Below is a small trained network, with its code and all its weights. Each question gives an input and a target symbol and asks what happens when units are switched off, that is, made to give their printed mean instead of their output.

import numpy as np


def w(rows, s, z=0):
    codes = np.array(rows[::2]) - 128.0
    scale = np.full(codes.shape[1], s)
    scale[-1] = z or s
    return codes * scale


def norm(h):
    return h / np.sqrt((h * h).mean(-1, keepdims=True) + 1e-5)


def f(y):
    return np.maximum(y, 0)


def softmax(a):
    e = np.exp(a - a.max(-1, keepdims=True))
    return e / e.sum(-1, keepdims=True)


def log_softmax(a):
    a = a - a.max(-1, keepdims=True)
    return a - np.log(np.exp(a).sum(-1, keepdims=True))


def net(x, mask):
    ids = ['αεηθλμπτω'.index(c) for c in x.split()]
    T = len(ids)
    res = E[ids] + P[:T]
    r = norm(res)
    for j in range(3):
        rows = slice(2 * j, 2 * j + 2)
        q, k, v = (r @ M[0][rows].T for M in (Q, K, V))
        z = softmax(np.where(np.tri(T) > 0, q @ k.T / 2**0.5, -1e9)) @ v
        o = O[0][rows]
        res = res + np.where(mask[j], z, o[:, -1]) @ o[:, :-1]
    y = f(norm(res) @ A[0][:, :-1].T + A[0][:, -1])
    res = res + np.where(mask[3:7], y, B[0][:, -1]) @ B[0][:, :-1]
    return log_softmax(norm(res)[-1] @ U[:, :-1].T + U[:, -1])


Q, K, V, O, A, B = {}, {}, {}, {}, {}, {}
E = w([
[143,246,145,110,184,113],'α',
[156,154,87,201,88,176],'ε',
[93,121,88,141,57,73],'η',
[106,70,119,83,122,114],'θ',
[110,158,198,116,123,152],'λ',
[98,182,129,60,160,48],'μ',
[108,67,156,129,120,87],'π',
[65,206,94,133,178,102],'τ',
[7,140,109,163,124,104],'ω',
],0.019)
P = w([
[139,189,33,141,130,160],'0',
[153,246,168,145,153,117],'1',
[200,121,144,254,121,84],'2',
[148,151,124,74,129,220],'3',
[174,184,120,171,68,159],'4',
[127,127,124,190,124,86],'5',
[169,149,100,83,135,226],'6',
[155,193,154,113,112,104],'7',
],0.0082)
Q[0] = w([
[139,107,138,2,168,190],'h1',
[186,115,164,137,196,139],'h1',
[206,164,148,169,46,127],'h2',
[208,210,141,153,156,86],'h2',
[215,170,207,115,64,71],'h3',
[44,100,76,111,51,145],'h3',
],0.0085)
K[0] = w([
[206,86,148,57,122,133],'h1',
[66,1,127,134,168,141],'h1',
[125,116,208,128,104,118],'h2',
[121,109,153,119,80,132],'h2',
[219,158,224,63,87,134],'h3',
[137,83,141,89,138,175],'h3',
],0.0093)
V[0] = w([
[110,83,82,121,115,191],'h1',
[254,186,94,79,37,74],'h1',
[159,126,208,92,141,206],'h2',
[124,146,152,111,75,82],'h2',
[208,95,181,97,97,129],'h3',
[51,167,171,34,50,128],'h3',
],0.0066)
O[0] = w([
[54,126,254,103,101,188,88],'h1',
[214,148,177,79,166,130,163],'h1',
[105,149,200,115,137,136,3],'h2',
[112,93,194,128,89,119,190],'h2',
[192,148,159,155,199,111,82],'h3',
[155,112,163,87,162,161,209],'h3',
],0.0087,0.0037)
A[0] = w([
[165,137,77,183,162,37,110],'n1',
[184,124,193,255,120,76,89],'n2',
[78,100,168,179,106,159,254],'n3',
[94,128,76,116,62,111,64],'n4',
],0.0097,0.0039)
B[0] = w([
[71,95,178,119,103,139,254],'n1',
[102,67,120,8,148,171,231],'n2',
[138,103,124,182,166,65,229],'n3',
[166,148,200,116,121,145,208],'n4',
],0.013,0.0056)
U = w([
[214,176,120,209,117,184,254],'α',
[123,151,41,115,101,233,175],'ε',
[196,144,165,108,2,147,47],'η',
[219,121,29,63,140,96,116],'θ',
[162,134,236,159,169,223,26],'λ',
[194,174,105,108,137,104,166],'μ',
[61,63,156,91,134,214,58],'π',
[23,137,105,147,98,185,64],'τ',
[154,94,151,248,129,59,207],'ω',
],0.0093,0.0029)

Each question gives the input, a string of symbols that net reads in full, and the target symbol t.
The units are the heads (2 rows each of Q, K, V and O) and the neurons (one row each of A and B). Each row of codes is followed by its name. A weight is (code - 128) times the scale printed after its matrix; where a second scale follows, it is the last column's (O, A, B and U).
mask holds one flag per unit, heads first, then neurons. A switched-off unit (its flag False) gives its mean, the last column of its rows in O or B, instead of its output. The means were averaged over made-up inputs and are rounded, as every weight is.
A unit's drop is (log p(t) with every unit on - log p(t) with that unit switched off) / (log p(t) with every unit on - log p(t) with every unit switched off).
The circuit of an input: a set's keep is (log p(t) with only the set's units on - log p(t) with every unit switched off) / (log p(t) with every unit on - log p(t) with every unit switched off). Starting from all 7 units, units are removed one at a time, each time the one whose removal leaves the highest keep (on an exact tie, the one counted first), for as long as the keep stays at least 0.8.
units of the circuit, in order: the units of the circuit, biggest drop first
k most important neurons: the k neurons with the biggest drops, biggest first
which heads matter: for each layer, one digit per head in row order, 1 if its drop is at least 0.15 and else 0, layers parted by /
drop of u: that unit's drop, to one decimal
input π θ τ ε α μ π ε, target ε: which heads matter	000
input α ω π π η μ μ θ, target θ: 2 most important neurons	(n1, n4)
input μ θ ε τ α λ π ω, target ω: which heads matter	000
input π π α, target π: units of the circuit, in order	(n2, n1, h1)
input θ η λ, target π: units of the circuit, in order	(n2)
input λ ω τ π μ η, target π: 2 most important neurons	(n1, n2)
input η ω μ π π τ π, target ω: units of the circuit, in order	(h1, n2, n3)
input ε θ λ π τ θ η, target η: 2 most important neurons	(n2, n3)
input η π η ω ω λ, target ω: which heads matter	100
input π η θ ε ω ε π, target ω: 2 most important neurons	(n3, n2)
input λ π π ω α θ λ ε, target ε: 3 most important neurons	(n2, n1, n4)
input ε η η η, target η: 3 most important neurons	(n4, n2, n3)
input π η π π π ε, target π: drop of h1	0.0
input π π μ, target π: drop of h3	0.1
input π π τ, target τ: drop of n1	0.6
input λ π ε ω τ λ, target ω: drop of h2	0.2
